Each row has a class, written as a number after it.
[  2  -2 -15  13   1  13  10  28  31   3  22 -13 -27 -26  33   6  -1   7
  -8   9  -4  14  -1   1  -7  36  26  -1   3  -8  30 -32 -15 -21 -18  -8
 -40   2  -5 -31 -26] => 11
[ 11   0 -18  36 -39  30 -18   9   4  49   7 -34 -68 -51  19  44 -23   3
 -43 -14   8 -20  11 -47  30   8   4  -9 -54  -3  28  -3   2 -24 -57  -7
 -38  40  40 -15 -32] => 6
[ -3  -6 -33  -4 -34  12 -16 -16   7  27 -15 -14 -13 -46  -4   8  -6  15
 -30  14  -3 -16 -11 -23  47  -3  -4 -14 -27  16  -1  14   0 -25   2   4
 -30  24  28  -4 -22] => 7
[ -5   5  18 -29  21 -19  15   2  -8 -27 -14  15  14  26   2  -7  16  -3
  54  -7   0  24  -7 -11 -14 -16   6  -2  38  -9 -43  20 -27   1  32   4
  18 -14 -45  -2  -2] => 2
[ 50  -2 -20 -49   4   5 -18 -51 -29 -10  -8  -8  15 -59   1  55 -44   2
  40  25 -39   3  15 -14  55  13  10 -14 -19  28 -32   9 -13  -7 -27  37
   9   2  14  -3  -8] => 7
[  3  16 -11  28 -23  28  -4 -10  14  12   4 -25  39  16  17   8 -16  49
 -70  35   7 -36  -2  47  39  24 -19  44 -43  -9  34   5  27  24 -38  -4
 -20   5  62 -15   0] => 8
[-25 -25  -7  43 -33   2 -41  10  12  -3 -27  13 -20  53  14 -37  17  34
 -93  -4  -8 -42  32 -28  12 -23 -19  -7 -28  -4  23  19  -8 -23  28 -17
  -9  -1  24 -25 -23] => 7
[ 30 -15  -3 -10  -9  -1 -41 -19 -18 -14 -37  14 -36  13  29  39 -15   1
 -12   0 -29 -52  59 -12  36 -27   0  -8 -51   6  -1  18  -2 -16  -2  22
   7  -1  38 -17 -14] => 11
[ 23  -6 -11 -26  13  -4  -3 -20   0   5   3 -18  36  -9   5   7  -6  21
   5  16 -14   2 -31  45  19  26   2  10  -3  -2  -6 -28   2   2 -16  -5
   8   1  53   8 -13] => 3
[ 32   4  -7   1   6  18   9  10  25 -11  26 -20   9 -26  31  39 -16  11
  16  16 -15  12   8  34  -2  47  26  25 -15  -5  29 -34 -19  -2 -69   5
 -28 -17  19 -34  -8] => 11
[-30  15   3  -7  13 -20  34  16  -1  16  -3   8   0  -3 -30 -28  13   1
  29  -3  14  36 -39  13 -26  -5   7 -29  50 -18 -28   4 -18   6  39   7
   5  -1 -64  10  11] => 0
[ 42 -25 -18 -30   0  18 -38 -57 -41  -6 -43  11   0 -14  25  33 -36  23
  -8  30 -41 -38  53 -16  76 -11 -16  -9 -34  14 -40   8  -1  14  17  42
  27  15  32  -6 -37] => 8
[  8  -2   0 -12   2   6  -9  -7  10   6  -8 -10  -3   2   2  -2   2  10
  -1  18 -15  13  12   5  12  -1   3   6   7  -4   2  -7  -3   8   6   9
 -15 -14 -13 -16 -14] => 1
[-21 -14   7  54 -27 -23 -17  21  -3  17 -29  11 -30  63   8 -44  27  20
 -77 -36  23 -41  16 -15  -7 -26 -14 -13 -19 -25  22   2   8 -18  42 -22
  17   7  26  -4  -7] => 3
[-14  20   5  21  -4   4  46  23  10  24  34 -30   0   4   1 -11  -4 -17
 -11  -9   3  39 -23  -7 -21  41   9  10  15 -12  32  -8  11  15 -37  -1
 -36 -11   2 -13  28] => 10
[ 14 -38 -14   2  16  11 -25  -7 -13   2 -29  28 -51 -13  20  -2   2  14
  -4 -20 -24 -21  43 -38  41 -10  -8 -49  -7  12 -23  11 -38 -11  52  27
  15  14 -28   4 -58] => 0
[  7  38 -24 -18 -15   3  18   0  17  26  29 -62  20 -55 -25  30 -22  -2
   1  13   1  19 -51 -12  26  54  27  22  -8   8  19   9  14  -4 -76   2
 -42   6  27  -3  18] => 7
[ 22 -10 -30 -42  16  12   2 -20 -15  22 -18  -8 -36 -61   0  28  -9   0
  28  -1 -34  -5   5 -35  60   8   1 -48  -2  27 -33  19  -9  -7  32  39
   4  24 -17  26 -44] => 0
[ 18 -22 -13  -5   9  20  14  -2   6 -13  25  17  -5  -8  35  13   7   3
   4   1  -6   4  15 -15  10  32   1   8  -8  -4  -3 -12 -14   1 -23  -4
 -10   4  -5  -4 -29] => 9
[-16  -1  -4   9 -11 -15  14  27   5  38  -5 -27 -30  15  -5 -46  12  -4
 -38 -25   8  -3 -32 -39   8   6  -4 -13   4 -20  12   7   9 -19  22 -16
 -12  17  13  11  -7] => 3
[-23  17  10 -13  19 -18  23 -15  -7  -8 -11  -8  79  57 -31 -16  -1  26
  -1  27 -15  19 -24  76 -14  10  -8  12  38 -21 -16  19   6  36   1  25
  27 -42 -14   5  36] => 0
[-15   8  -6 -54  24 -46  31  -2 -31  -4 -12  19  -4 -27 -10  14  21 -50
  57 -32  20  16 -23 -61  -1 -11  24 -26  35   7 -63  46  13  -3  30   9
  12  13 -48  47  21] => 9
[ 16   1   6 -39  28   5  10 -20   1 -37  -3   8  45  24   7   2   0  17
  49  21 -19  23   0  18   6   4  -2  15  24  -1 -40  11 -24   7  11  15
  19 -22 -19  -8 -15] => 2
[  8 -30  -5   4   1   7 -39 -10 -11  -4 -22  27 -60 -35  16   0   5   3
  13   1   4  -5  42 -36  20 -25  13 -39   5  14 -23 -22 -20 -27  67  11
  -3  18 -55 -15 -48] => 1
[ -4 -22   7  19  21 -20  24  36   5   7   8  11 -35   7  14 -47  15  -4
   4 -43  14  18 -10 -42 -13   8  11 -29  30 -16   0 -11 -27 -17  48 -13
   6   3 -44   4 -19] => 3
[  9 -18   2   4  19   6   1  17  11 -34   4  23 -40  -9  27   3  -6   1
  29  -5   5  -2  31 -25   2   2  26 -20   9  -7  -4 -16 -30 -29  41  12
   1   4 -60 -24 -34] => 11
[-32 -26   6  27 -14   0 -14   4   2  12 -24  22 -21  26  12 -16   2  15
 -39 -17  10 -10  13 -12  -6 -41  -8 -17 -10 -15 -11  19 -14  -6  33   2
  -1   6  -7 -14 -19] => 6
[ 10  32  -5  13  -2   0  35  18  -6  26  29 -35 -19 -69   5  27 -22  -4
  16   7  20  19 -34 -13  16  51  30   9  -4  -3  13 -10   5   7 -35  -3
 -27  21 -19  -5   8] => 8
[-46 -10  11  24 -13 -17 -12   4 -14  16 -40  22 -31  44  -1 -28  37  18
 -71 -22   8 -29  20 -28  12 -49 -20 -24  -7 -10   5  34  22 -14  85 -12
 -11   7  23   7  -4] => 5
[-17  33 -14 -37   9 -19  44  -5   1   4  27 -12  55 -13 -16  19  15 -11
  31  16  22  33 -62  28 -25  36  24  27  32 -11 -22 -13  27  10 -35 -13
 -14  -8   5  18  34] => 9
[ 12  -2 -20  27  -7  30  16  27  23  37  39 -31 -58 -67  27  36 -16  -1
  -7 -16   5  17 -11 -36  18  43  21  -6 -23   3  34  -4 -10  -8 -55  -2
 -49  24  -3 -16 -34] => 6
[  5  -2 -22   8 -29  29  -6   8   2  39 -11 -32 -52 -13  13  -5   4  13
 -33   0 -12 -15   5 -51  36   6 -13 -11 -20   1  15  16   4 -23   5  -1
 -41  20  31 -11 -41] => 2
[-29 -17  35   1  14 -39  -4   9 -46 -10 -46  58 -42  40   8 -44  18 -15
 -13 -43  -4   1  45 -48 -12 -52 -10 -43  28 -13 -40  30  -7 -11 107   3
  25 -14 -42   1   8] => 5
[ 64 -10  -8  -4 -10  16 -13 -34  -6   4  13 -33  25 -24  12  58 -26  26
   6   9 -22 -15  14  28  39  37   1  22 -52  -5  14 -40 -13   5 -73   7
  14   7  66 -10 -30] => 3
[-18  14  20 -32  26 -22  33 -15 -17 -14  -4   2  62  11 -21   0  10   7
  25  16  -3  36 -18  30  -6   2   4   8  45  -9 -23  17  12  21  24  12
   2 -25 -11   9  35] => 5
[ -8   6 -29 -32   9  15  27   1  22  15   3 -36  -1 -24   3   4 -14   7
   6  32 -14   6 -25  -1  38  24  11  -4  16   5  13  18  24 -12  17  26
 -39   1   0   3  -1] => 11
[ -2  29   7 -51  36 -35  24 -44 -11 -39  -6   7 103  10 -30   6   2  15
  47  34   6  12 -42  83 -11  -9  12  32  27   7 -50  20  30  47  13   5
  46 -31   8  26  49] => 8
[ 44 -31   4   6   5  22 -15 -24 -20 -18  -5  29 -13 -43  46  23 -34  17
  22  13 -16  -6  50  -8  32  10  -1  -6 -26   1 -28 -30 -49   8   0  13
  15  19 -16 -31 -54] => 8
[ 10   4 -15   3 -14  35  13   3  20  15  12 -33   1   2  17   1  -3  25
 -16  17 -15   8  -5  -4  25  31 -12  19 -11  -6  17   0  -5  -8 -25   2
 -32  -3  24 -24 -34] => 2
[-18  -7 -20 -14 -34  -5 -46 -15 -23  31 -49   4 -39   7   0  -2  19   8
 -58 -25  -5 -74  30 -32  49 -62 -24 -46 -39   8  -2  25  22 -24  47  -4
  -4  19  56  32 -17] => 12
[ 23  29  28 -33  15 -22  12 -18 -14 -33  -9  -8  63  44 -14  19  -7 -11
  51   0  -8  26  -4  36 -25   1   4  39  10 -14 -32  25 -14  24 -65  11
  30 -39  14 -14  39] => 2
[-16  -3 -49 -40  -1  11  19   5   8  46  -1 -24 -19 -84 -13  25  -2  -3
   4   6  11   7 -46 -16  33  21   3 -17   7  23  -6  -1  25 -22  32  -5
 -42  38  20  30 -14] => 4
[ 27  25  18  -2  20 -17  40  19 -19  -1  43  -6 -29 -48   3  35 -12 -51
  76 -28   4  45 -17 -34 -24  40  40  -4  15   1   0 -21 -16   6 -51   0
 -16  -2 -35  -3  27] => 10
[ 38  11  -7 -65  30   1  29 -17 -18   6  21 -16 -26 -83  -7  36 -19 -43
  85   6 -27  38 -20 -52  28  33  28 -23  13  25 -38  -7  -6  -3  -2  28
 -13  28 -18  22 -12] => 10
[ -5  -3 -13 -20 -17  -1 -38 -26  -8   5 -22   3  19   9   2  16  21  21
 -28   1 -12 -40  15  34  13 -37 -13 -18 -27   6   2  -8   6  -1  -6 -15
   3  -3  68  16  -3] => 12
[  5   1 -30 -46  22  18  21 -19   6  27   0 -31   6 -54 -15  24  -5   8
  30  17 -27  11 -32   4  55  27   3 -26  13  21 -21  22   4   4  17  34
  -5  17 -11  31 -25] => 0
[-42 -37 -14  27  -1   0 -27  11   8  10 -18  29 -29  21  27 -15  22  36
 -61  -4  12 -17   7  -8  -3 -34  -4 -31   7  -3  -6   4  -6 -12  64 -14
 -14  17  -3  -5 -42] => 6
[-46  -2  -5  27 -15  16 -10   6  33  16  -4 -23  27  66   0 -21   4  40
 -90  20   5 -17 -17  32   3  -6 -16  26 -12 -23  29  27  24  12 -14  -9
 -18  -4  44 -10   1] => 6
[ 34  -1  -6 -11   1  14  -9  -4 -13  -2  24  -4 -12 -43  13  42  -4   4
  32  -6 -10 -13  14  -3  20   2   6 -21 -25   3  12 -31 -29  -8 -39  -6
 -15   1   3   7 -19] => 12
[-40   7   8  49 -39  10   4  14  37  31  -1 -28  24  50  -7 -40  14  27
 -77  18  22  18  -9  50 -27  -3 -14  32   1 -31  51 -13  12  10 -32 -14
 -42 -25  18 -44  15] => 1
[ -8 -11 -17 -21   1   6   7 -17  -5   8  -7  -6 -24 -27   7  20   5  -1
   1   0  -1 -12   6 -39  44  -1   3 -25  -3  18 -17   1  13 -14  54  16
  -6  32   7  20 -33] => 10
[ -5  23 -28  -8  -7  21  18 -11  16  27  19 -41  33 -51   7  17 -12  31
 -26  48  13   8 -47  36  29  43   9  19  -2   6  10 -22  25  10 -26  -6
 -31  27  38  -3  -9] => 8
[ 33  17  15  29 -11  22   9  -6   0   0  32 -10  16  -5  12  40  -3  23
  -9   9 -19   8  25  27   6  37  -1  37 -39 -17  38 -22  -5  17 -63 -11
 -24 -17  36 -31  -1] => 5
[ 64 -11  15 -34  37   6 -14 -44 -33 -47   8  40  11 -43  24  68 -18  11
  71  15 -38  12  48  11  40  10  10   0 -18   9 -40 -21 -38  12  -3  21
  23  -7 -13  -6 -32] => 5
[ 27 -37   5  19 -10  11 -25  -4 -26 -10 -22  27 -21  16  23  22 -18  -3
 -15 -20 -29 -21  64  -6   1  -3 -20   6 -37  -9   6  -8 -25   4 -18  -1
  13 -17  18 -24  -8] => 4
[-52  17  10   4  -5 -36  25  28 -12  20 -10  -6   7  42 -29 -38  25 -14
 -18 -35  24  -2 -21  -5 -36 -36  -1 -32  36 -22  12  22  15  -2  28 -15
  -2 -25 -19  23  50] => 12
[ 25   2   2  11 -24   8 -31 -12   1  14 -16 -12 -21 -14   5  29   0  12
 -17  -3   6 -10  38   0  12 -12   6   4 -29   2  14 -17  -1  -3 -27   9
 -12  -2  13 -21 -11] => 1
[-14 -33 -22   8 -14  15 -15   6   7  15 -21  15 -16  -4  16  -1  12  23
 -47   1  -1 -19  13   8   5  -7 -21  -6 -14  -1  11 -14  -2 -12  34 -19
 -18  14  32  -6 -30] => 4
[-26  12   0  14   8 -27  27  48   0  14  25   9 -45 -31  -1 -14  32 -23
  26 -42  28  21 -22 -35 -51  -4  28 -51  41  -9  11 -31 -20 -26  21 -37
 -15   3 -57  14   4] => 12
[-37   9  13  25   1 -15  31  19  18   8   6  -9   0  35  -1 -29  18 -22
 -27 -33  19  16 -12 -15 -29   8   6   3  19  -6  20  17  16   8  -6  -9
 -10  -7   9   2  29] => 10
[-21   3  10  10  14 -13   9  16  31 -31   6   7  43  54  13 -14  12  17
 -12  19   4  10  -7  65 -44   8  16  29  23 -20  19 -11  -5   7 -22 -12
  -5 -37   7 -28  26] => 11
[ 34   4  10  -6  11   2   6   3  -2 -18  10  -7  -6  -5  20  33 -32 -19
  40   0 -26  14  25   0  -6  27  23  11  -1 -11   8  -5 -18  -2 -56  20
  -5 -23 -12 -30  16] => 11
[  9  33  21   5  17 -20  33  25  17 -23  24 -12  18  11  -1  19  -7 -19
  41  -7  11  25 -14  23 -36  26  35  28  12 -20  21   4  -9   5 -58   4
 -10 -28 -27 -22  46] => 11
[ -7 -12   6   0  21  -2 -10  -6   1 -22   0  24   7   5   9  25  -2  19
  14   5  16  -2   0  12  -2 -21  17  -9   6  -5 -24   2 -16   0  20   6
  15   8 -33  -1 -19] => 6
[-32   4  12  -3  -7 -37 -26  -4  -4  -3 -49  18   5  42 -24 -17  29   8
 -21 -14  35  -6  15  12 -21 -57   4  -9  19  -4 -23  19  15   0  51   6
  16 -11 -18  -1  25] => 1
[ -7 -27  -8  -5  21   6  17   4 -13  -1   5  18 -58 -30  23 -21  -6 -14
  26  -7 -20  23  13 -73  23  10  12 -49  28   9 -24  -8 -19 -16  84  19
 -14  18 -62   4 -47] => 10
[ -8   5  -2  -4 -12  -2  -3  -6 -10   7  -9  -2 -26 -12   6  13   9 -16
  -2 -21  11 -10   9 -35  15  -6   5 -16  -8  11  -8   5  15  -9  18   5
  -5  25  16   9  -4] => 10
[ 18  13   4 -54  25 -28  17 -12 -40   4  -6   7 -10 -78  -6  45   0 -24
  72 -12  -8  38 -10 -20   5   8  31 -27  25  11 -50  -7  -5  -2  18   7
   0   9 -13  18   2] => 5
[-11 -34   2  10 -25  -6 -44 -22 -34  12 -65  38 -48   0  25 -16   0   9
 -45 -15   3 -48  51 -46  38 -61 -23 -38 -31   5 -40  22 -10 -13  76   9
  22  38  11  -5 -32] => 8
[ 19  26  25  11   6  -9  24  11 -13  -8  27  -2  -2 -37  -6  39   7 -12
  40 -19  16  34   0   2 -22  30  29  12   0 -14   6 -23 -12   3 -40  -8
  -8  -4 -18 -17  13] => 5
[-30 -29 -24  38 -30  25  10  29   5  33  10  25 -89 -19  35 -39  26  -7
 -42 -15  13  -9   5 -86  10   0  -9 -37  -9 -15   5 -18  -9 -43  62 -27
 -43  39 -37 -10 -63] => 9
[ -1  22  -3 -14 -10  -5  -8 -35   1   7 -20 -30  86  39 -26  24  -1  34
 -36  40 -24  -9 -17 104   1  18 -17  36 -13  -9   3   5  20  34 -75  12
  17 -28  83   1  31] => 0
[-43 -31 -13  17  -7  -2  12  26  -2  10  -8  36 -58  37  22 -51  41   5
 -48  -9   8 -20   4 -70   4 -26 -14 -33  14 -22  -8  10   1 -24  94 -21
 -19  16 -43  12 -41] => 9
[ -5 -35   0   7 -11   2 -27 -16  -8   0 -39  24 -35  36  31 -12   9   1
 -58 -28 -21 -38  60 -33  26 -28 -22 -21 -28  13  -4  24   5   2  36  11
   9   7  51   1 -23] => 10
[-22   7 -11 -13  -9  -1  29  -7  -9  36  -4 -32  -4  -2 -11  -4  -2 -15
 -20   1  -9   9 -17 -25  18  10  -3 -13  13   7   6  21  37   5  15  17
 -26   7  28  14  20] => 10
[-14  17  -1  10  15  -4  17  25   3  13   8  -7 -17   9 -16 -22  12   6
   1  -2  -6  21 -21  -9  -9  24  11 -16  28 -15   1   2 -16   3  12   6
  -6  -2 -47  -3  -3] => 0
[-13  14 -24 -45 -14   3  -1 -32  -7  28 -21 -33  45  14 -28  12   4   9
 -29  16 -16 -33 -17  30  40 -21 -21 -10 -12   4   9  30  43   7  -7  13
  -5  -7  68  32  22] => 12
[  0  -7   9   4  -6  -9  11  23 -10  13  10  16 -51 -47   3  -4  10 -27
  44 -46  11  14   5 -41 -21 -22   9 -49   6  -8  -5 -24 -46 -23   7 -16
 -10   9 -48   5 -11] => 12
[ 27  -5  44   0   8  -5 -31 -41 -25 -51 -21  40  63  70  28  31  -3  34
 -20  16 -43 -21  67  65   6 -14 -18  38 -34 -16 -10  -4 -13  35 -21   4
  37 -44  45 -26   4] => 5
[-33 -11 -21 -18   4  10   6  -5  23  -1 -14  -6  47  34 -23 -22  10  23
 -33  21   5  -8 -24  39  11  -1 -26  29   7 -11   4  23  21  11  27  -9
  -9  -5  31  13   9] => 4
[-16  15   6 -31   8 -22  -6  -8  -2   7 -21  -9   0   3 -28 -18  15 -12
  20  10   6  26 -16 -10  -5 -23  16  -7  39  -2 -25  14  10   3  32  11
  -7  -7 -34   5  20] => 1
[-10   2  -5 -21  27 -10  46   7   8 -16  26  16  20  -4   8  -6  17 -19
  34  -6  16  32 -26 -12 -13  29  18   9  34  -9 -21   6  -3   6  -4  -4
  -5  -7 -40  12   5] => 9
[ 10 -20   0   4 -10  -1 -34  -3  -2  12 -29   8 -40 -10  15   1   7   2
 -18 -17  -2  -3  43 -22  12 -25  -1 -18  -7  12  -1   6  -9  -3   8   9
 -13   1  -3 -12 -13] => 1
[ 47   6 -15 -10  16  11  40  13 -17 -10  59   6 -44 -83  26  60  -4 -33
  85 -14   9  32  -5 -54  -1  59  39  -8  -4  -2 -12 -43 -24 -19 -38  -6
 -14  19 -61  -6 -31] => 9
[ -7 -11  -9   1   0  13  -2  -1   3   0   6   7   9  23   7 -13   8  22
 -22   1 -10 -18  15  15  10 -12 -15 -19   1  -8  20  -9  -7   2  10  -2
  -7 -16   3   3 -10] => 12
[  1   8   9 -29   2  -3  -8 -37  16 -27  -3  -7  93  41 -13  12   7  24
  -8   6  -8 -20   8  91  -3 -16 -18  27 -15  -6   6  10   5  32 -58  -6
  27 -36  64  18  30] => 12
[ 22  40 -24  -8  -2  19  35  -2  12  31  42 -56  31 -90   1  47 -33  10
  19  33  14  30 -56  35  21  82  27  34  -4   0  16 -32  16  18 -82  -2
 -38  21  31  -7   4] => 8
[-19   3   9 -15  17 -23   8   2  -3  -8 -17  10  20  32 -12 -22  12   4
  13  11   8  30  -4  15 -17 -25   1  -8  51  -8 -15  12   9  10  46  14
   2 -29 -54  -1  23] => 1
[ 17   7  17 -54  48 -32  19 -12 -24 -46  15  30  33 -32 -18  37  11 -20
 114 -13  13  19  -4  19 -22 -21  33 -34  42   3 -47 -18 -34   2  23   2
  47 -12 -71  33  16] => 12
[ 18   8  -6   6  -2  -3  19  38   4  22  12 -21 -97 -80  14  39 -14 -38
  45 -35  18   6   6 -83  10  25  47 -31  -5  -1  13 -10 -23 -44 -12  11
 -36  34 -48 -12 -18] => 11
